Below are the code and all the weights of a small trained network. Each question names an input and a target symbol and asks about switching units off, where a switched-off unit gives its printed mean instead of its output.

import numpy as np


def w(rows, s, z=0):
    codes = np.array(rows[::2]) - 128.0
    scale = np.full(codes.shape[1], s)
    scale[-1] = z or s
    return codes * scale


def norm(h):
    return h / np.sqrt((h * h).mean(-1, keepdims=True) + 1e-5)


def f(y):
    return np.maximum(y, 0)


def softmax(a):
    e = np.exp(a - a.max(-1, keepdims=True))
    return e / e.sum(-1, keepdims=True)


def log_softmax(a):
    a = a - a.max(-1, keepdims=True)
    return a - np.log(np.exp(a).sum(-1, keepdims=True))


def net(x, mask):
    ids = ['ΞΣΩαγδελπ'.index(c) for c in x.split()]
    T = len(ids)
    res = E[ids] + P[:T]
    u = 0
    for l in range(2):
        r = norm(res)
        for j in range(3):
            rows = slice(2 * j, 2 * j + 2)
            q, k, v = (r @ M[l][rows].T for M in (Q, K, V))
            z = softmax(np.where(np.tri(T) > 0, q @ k.T / 2**0.5, -1e9)) @ v
            o = O[l][rows]
            res = res + np.where(mask[u + j], z, o[:, -1]) @ o[:, :-1]
        u += 3
        y = f(norm(res) @ A[l][:, :-1].T + A[l][:, -1])
        res = res + np.where(mask[u : u + 4], y, B[l][:, -1]) @ B[l][:, :-1]
        u += 4
    return log_softmax(norm(res)[-1] @ U[:, :-1].T + U[:, -1])


Q, K, V, O, A, B = {}, {}, {}, {}, {}, {}
E = w([
[137,46,105],'Ξ',
[61,197,166],'Σ',
[95,81,72],'Ω',
[100,168,132],'α',
[140,7,78],'γ',
[145,166,160],'δ',
[126,111,106],'ε',
[54,171,217],'λ',
[84,166,222],'π',
],0.012)
P = w([
[129,169,140],'0',
[249,79,73],'1',
[64,154,122],'2',
[108,177,70],'3',
[187,173,178],'4',
[117,179,64],'5',
[44,132,138],'6',
[133,90,161],'7',
[111,156,46],'8',
],0.012)
Q[0] = w([
[81,132,229],'L0H0',
[115,210,131],'L0H0',
[53,115,169],'L0H1',
[80,58,134],'L0H1',
[202,121,133],'L0H2',
[120,107,254],'L0H2',
],0.0087)
K[0] = w([
[158,62,103],'L0H0',
[170,255,168],'L0H0',
[138,109,109],'L0H1',
[169,38,111],'L0H1',
[161,146,170],'L0H2',
[185,130,72],'L0H2',
],0.014)
V[0] = w([
[130,255,58],'L0H0',
[146,203,197],'L0H0',
[95,117,255],'L0H1',
[100,99,231],'L0H1',
[146,67,168],'L0H2',
[153,182,77],'L0H2',
],0.0083)
O[0] = w([
[204,174,22,214],'L0H0',
[81,41,52,99],'L0H0',
[27,110,85,2],'L0H1',
[254,195,147,27],'L0H1',
[21,63,118,67],'L0H2',
[208,188,150,171],'L0H2',
],0.0043,0.0027)
A[0] = w([
[181,217,20,217],'L0N0',
[254,37,85,136],'L0N1',
[93,40,38,253],'L0N2',
[27,239,201,37],'L0N3',
],0.0067,0.0039)
B[0] = w([
[54,86,145,253],'L0N0',
[160,108,156,202],'L0N1',
[137,244,194,241],'L0N2',
[179,158,153,191],'L0N3',
],0.011,0.0061)
Q[1] = w([
[125,134,140],'L1H0',
[78,194,126],'L1H0',
[5,81,205],'L1H1',
[173,185,61],'L1H1',
[127,3,160],'L1H2',
[42,50,130],'L1H2',
],0.0078)
K[1] = w([
[108,118,141],'L1H0',
[134,87,8],'L1H0',
[159,116,252],'L1H1',
[118,193,178],'L1H1',
[40,203,152],'L1H2',
[81,109,148],'L1H2',
],0.011)
V[1] = w([
[48,159,81],'L1H0',
[100,6,236],'L1H0',
[179,88,132],'L1H1',
[168,108,221],'L1H1',
[145,135,148],'L1H2',
[74,203,155],'L1H2',
],0.011)
O[1] = w([
[122,3,114,153],'L1H0',
[193,155,61,82],'L1H0',
[130,24,44,88],'L1H1',
[125,134,96,254],'L1H1',
[118,143,73,172],'L1H2',
[253,194,174,182],'L1H2',
],0.0073,0.0049)
A[1] = w([
[135,141,186,253],'L1N0',
[222,169,115,170],'L1N1',
[83,213,7,73],'L1N2',
[104,167,167,124],'L1N3',
],0.015,0.0024)
B[1] = w([
[112,148,26,254],'L1N0',
[44,81,106,238],'L1N1',
[254,138,129,211],'L1N2',
[88,127,77,235],'L1N3',
],0.0071,0.0077)
U = w([
[55,45,109,133],'Ξ',
[119,4,42,151],'Σ',
[128,111,72,1],'Ω',
[127,162,163,91],'α',
[151,118,85,59],'γ',
[72,67,164,199],'δ',
[177,113,151,221],'ε',
[191,72,152,227],'λ',
[145,142,158,88],'π',
],0.011,0.0042)

Each question gives the input, a string of symbols that net reads in full, and the target symbol t.
The units are the heads (2 rows each of Q, K, V and O) and the neurons (one row each of A and B). Each row of codes is followed by its name. A weight is (code - 128) times the scale printed after its matrix; where a second scale follows, it is the last column's (O, A, B and U).
mask holds one flag per unit, layer by layer, with each layer's heads first. A switched-off unit (its flag False) gives its mean, the last column of its rows in O or B, instead of its output. The means were averaged over made-up inputs and are rounded, as every weight is.
A unit's drop is (log p(t) with every unit on - log p(t) with that unit switched off) / (log p(t) with every unit on - log p(t) with every unit switched off).
The circuit of an input: a set's keep is (log p(t) with only the set's units on - log p(t) with every unit switched off) / (log p(t) with every unit on - log p(t) with every unit switched off). Starting from the 12 units with the biggest drops (on a tie, the unit counted first), units are removed one at a time, each time the one whose removal leaves the highest keep (on an exact tie, the one counted first), for as long as the keep stays at least 0.8.
units of the circuit, in order: the units of the circuit, biggest drop first
k most important neurons of layer l: the k neurons of layer l with the biggest drops, biggest first
heads that matter: for each layer, one digit per head in row order, 1 if its drop is at least 0.15 and else 0, layers parted by /
drop when u is switched off: that unit's drop, to one decimal
input ε ε ε π, target Ξ: units of the circuit, in order : (L0H0, L0N0, L1H2)
input ε δ γ Σ Ξ ε, target Ξ: units of the circuit, in order : (L0H0, L1H0, L0N0)
input ε δ ε ε λ ε Ξ ε δ, target Ξ: 2 most important neurons of layer 0 : (L0N0, L0N3)
input ε ε ε Σ λ λ, target Ξ: units of the circuit, in order : (L0H0, L1H0, L0N2)
input α γ ε λ ε, target Σ: 2 most important neurons of layer 1 : (L1N1, L1N2)
input ε δ γ λ π γ π γ, target λ: units of the circuit, in order : (L1H2)
input ε ε ε ε λ ε ε ε, target Σ: heads that matter : 100 / 010
input α ε ε δ, target Ξ: units of the circuit, in order : (L1H2, L0N0)
input Ω ε ε, target λ: 3 most important neurons of layer 0 : (L0N0, L0N2, L0N1)
input ε α Ω Ω Σ ε λ γ, target λ: heads that matter : 000 / 000
input ε λ Ξ α α ε, target Ξ: heads that matter : 101 / 100
input ε π γ ε ε λ, target Ξ: heads that matter : 101 / 100
input ε Ξ δ λ π Ξ, target Ξ: heads that matter : 101 / 101
input ε π ε γ ε Ξ, target Ξ: 2 most important neurons of layer 0 : (L0N3, L0N0)
input ε ε α ε π π, target Ξ: heads that matter : 100 / 100
input ε Ξ α Ω α α, target Ξ: drop when L0H2 is switched off : 0.1
